Below are the code and all the weights of a small trained network. Each question names an input and a target symbol and asks about switching units off, where a switched-off unit gives its printed mean instead of its output.

import numpy as np


def w(rows, s, z=0):
    codes = np.array(rows[::2]) - 128.0
    scale = np.full(codes.shape[1], s)
    scale[-1] = z or s
    return codes * scale


def f(y):
    return y / 2 * (1 + np.tanh(0.7978845608 * (y + 0.044715 * y**3)))


def softmax(a):
    e = np.exp(a - a.max(-1, keepdims=True))
    return e / e.sum(-1, keepdims=True)


def log_softmax(a):
    a = a - a.max(-1, keepdims=True)
    return a - np.log(np.exp(a).sum(-1, keepdims=True))


def net(x, mask):
    ids = ['ΛΞΠΣΨΩαβδεημτ'.index(c) for c in x.split()]
    T = len(ids)
    res = E[ids] + P[:T]
    r = res
    for j in range(3):
        rows = slice(2 * j, 2 * j + 2)
        q, k, v = (r @ M[0][rows].T for M in (Q, K, V))
        z = softmax(np.where(np.tri(T) > 0, q @ k.T / 2**0.5, -1e9)) @ v
        o = O[0][rows]
        res = res + np.where(mask[j], z, o[:, -1]) @ o[:, :-1]
    y = f(res @ A[0][:, :-1].T + A[0][:, -1])
    res = res + np.where(mask[3:19], y, B[0][:, -1]) @ B[0][:, :-1]
    return log_softmax(res[-1] @ U[:, :-1].T + U[:, -1])


Q, K, V, O, A, B = {}, {}, {}, {}, {}, {}
E = w([
[120,121,146,115],'Λ',
[125,135,139,104],'Ξ',
[8,135,188,184],'Π',
[176,152,39,141],'Σ',
[117,87,151,232],'Ψ',
[247,190,167,89],'Ω',
[126,130,133,128],'α',
[113,83,151,117],'β',
[117,54,143,96],'δ',
[108,102,139,126],'ε',
[108,110,142,125],'η',
[167,174,55,157],'μ',
[79,116,26,59],'τ',
],0.019)
P = w([
[199,175,170,99],'0',
[90,19,113,106],'1',
[100,25,104,97],'2',
[78,1,110,109],'3',
[75,3,113,116],'4',
[72,4,119,118],'5',
[71,9,111,115],'6',
[105,13,96,83],'7',
[91,43,104,124],'8',
[107,48,103,109],'9',
[122,24,102,80],'10',
[94,9,109,116],'11',
],0.0078)
Q[0] = w([
[139,78,126,57],'h1',
[104,71,154,80],'h1',
[139,176,163,120],'h2',
[118,138,50,127],'h2',
[119,246,181,128],'h3',
[147,130,138,181],'h3',
],0.014)
K[0] = w([
[52,201,75,111],'h1',
[28,140,130,78],'h1',
[131,168,132,140],'h2',
[43,153,47,98],'h2',
[2,127,5,39],'h3',
[126,61,170,51],'h3',
],0.0086)
V[0] = w([
[109,140,228,147],'h1',
[47,225,53,96],'h1',
[6,61,107,18],'h2',
[145,61,156,141],'h2',
[72,30,77,249],'h3',
[123,114,101,254],'h3',
],0.0091)
O[0] = w([
[28,71,206,81,84],'h1',
[120,255,201,184,135],'h1',
[214,196,216,103,245],'h2',
[181,98,58,73,170],'h2',
[127,38,187,216,177],'h3',
[139,74,129,207,158],'h3',
],0.0076,0.011)
A[0] = w([
[45,76,93,154,85],'n1',
[162,73,120,53,114],'n2',
[137,134,54,115,56],'n3',
[180,123,39,174,85],'n4',
[153,146,45,45,119],'n5',
[120,127,147,95,203],'n6',
[144,127,141,162,204],'n7',
[13,96,90,142,161],'n8',
[11,115,130,204,158],'n9',
[2,160,244,125,254],'n10',
[171,89,15,172,201],'n11',
[41,145,212,114,79],'n12',
[99,185,114,127,106],'n13',
[42,117,62,92,135],'n14',
[197,184,88,112,156],'n15',
[74,168,120,160,96],'n16',
],0.0091,0.0041)
B[0] = w([
[129,163,122,130,181],'n1',
[118,101,56,174,211],'n2',
[72,150,134,108,151],'n3',
[82,80,150,60,182],'n4',
[138,138,121,131,246],'n5',
[171,112,129,121,162],'n6',
[118,160,176,98,209],'n7',
[159,142,157,133,166],'n8',
[189,139,98,89,196],'n9',
[143,110,153,82,174],'n10',
[115,115,177,161,243],'n11',
[124,103,82,80,142],'n12',
[149,128,69,102,144],'n13',
[113,205,99,166,155],'n14',
[57,94,152,193,254],'n15',
[126,148,2,177,117],'n16',
],0.0074,0.0072)
U = w([
[96,129,132,105,75],'Λ',
[120,136,120,94,80],'Ξ',
[101,109,223,34,130],'Π',
[2,125,144,149,105],'Σ',
[109,70,145,189,209],'Ψ',
[143,167,42,125,64],'Ω',
[79,129,131,129,62],'α',
[146,116,88,114,2],'β',
[251,113,23,115,36],'δ',
[131,126,104,113,79],'ε',
[69,127,145,111,48],'η',
[76,142,72,204,160],'μ',
[175,216,196,164,211],'τ',
],0.0081,0.003)

Each question gives the input, a string of symbols that net reads in full, and the target symbol t.
The units are the heads (2 rows each of Q, K, V and O) and the neurons (one row each of A and B). Each row of codes is followed by its name. A weight is (code - 128) times the scale printed after its matrix; where a second scale follows, it is the last column's (O, A, B and U).
mask holds one flag per unit, heads first, then neurons. A switched-off unit (its flag False) gives its mean, the last column of its rows in O or B, instead of its output. The means were averaged over made-up inputs and are rounded, as every weight is.
A unit's drop is (log p(t) with every unit on - log p(t) with that unit switched off) / (log p(t) with every unit on - log p(t) with every unit switched off).
The circuit of an input: a set's keep is (log p(t) with only the set's units on - log p(t) with every unit switched off) / (log p(t) with every unit on - log p(t) with every unit switched off). Starting from the 12 units with the biggest drops (on a tie, the unit counted first), units are removed one at a time, each time the one whose removal leaves the highest keep (on an exact tie, the one counted first), for as long as the keep stays at least 0.8.
circuit, biggest first: the units of the circuit, biggest drop first
k most important neurons: the k neurons with the biggest drops, biggest first
which heads matter: for each layer, one digit per head in row order, 1 if its drop is at least 0.15 and else 0, layers parted by /
drop when u is switched off: that unit's drop, to one decimal
input Λ Π Ξ δ ε, target Π: circuit, biggest first -> [h1, n10]
input Ω τ Σ δ, target Ω: most important neuron -> [n13]
input Ξ Π Ψ Ξ Ξ Ψ δ Ψ δ Σ α α, target Ψ: which heads matter -> 001
input Ω β μ Ξ δ α Ψ δ η Π Ψ δ, target Ω: circuit, biggest first -> [h3, n2]
input Ψ δ δ Ψ δ δ Ψ Ψ Ψ Σ, target Ψ: which heads matter -> 001
input Π τ δ, target τ: which heads matter -> 110
input Ξ δ Λ τ α δ α δ ε, target τ: which heads matter -> 110
input Π δ δ δ, target Π: which heads matter -> 100
input δ Ψ δ τ μ Ψ τ τ α, target τ: circuit, biggest first -> [h1, h2]
input τ Π α, target Π: circuit, biggest first -> [h1, n10, h2, n2]
input Ξ Ψ Ξ Ξ β Ψ β δ μ Ξ, target Ψ: which heads matter -> 101
input τ τ Ψ Ξ τ Σ, target τ: which heads matter -> 010
input δ Π Λ Ψ Ξ, target Π: 2 most important neurons -> [n10, n15]
input β τ Λ Ξ, target τ: circuit, biggest first -> [h1]
input η Λ Λ Ξ Λ ε μ τ β, target τ: drop when h2 is switched off -> 0.1
input δ Ψ δ Ξ Π, target Π: drop when h1 is switched off -> 0.2
input α τ Λ η ε ε Λ, target τ: drop when h2 is switched off -> 0.2
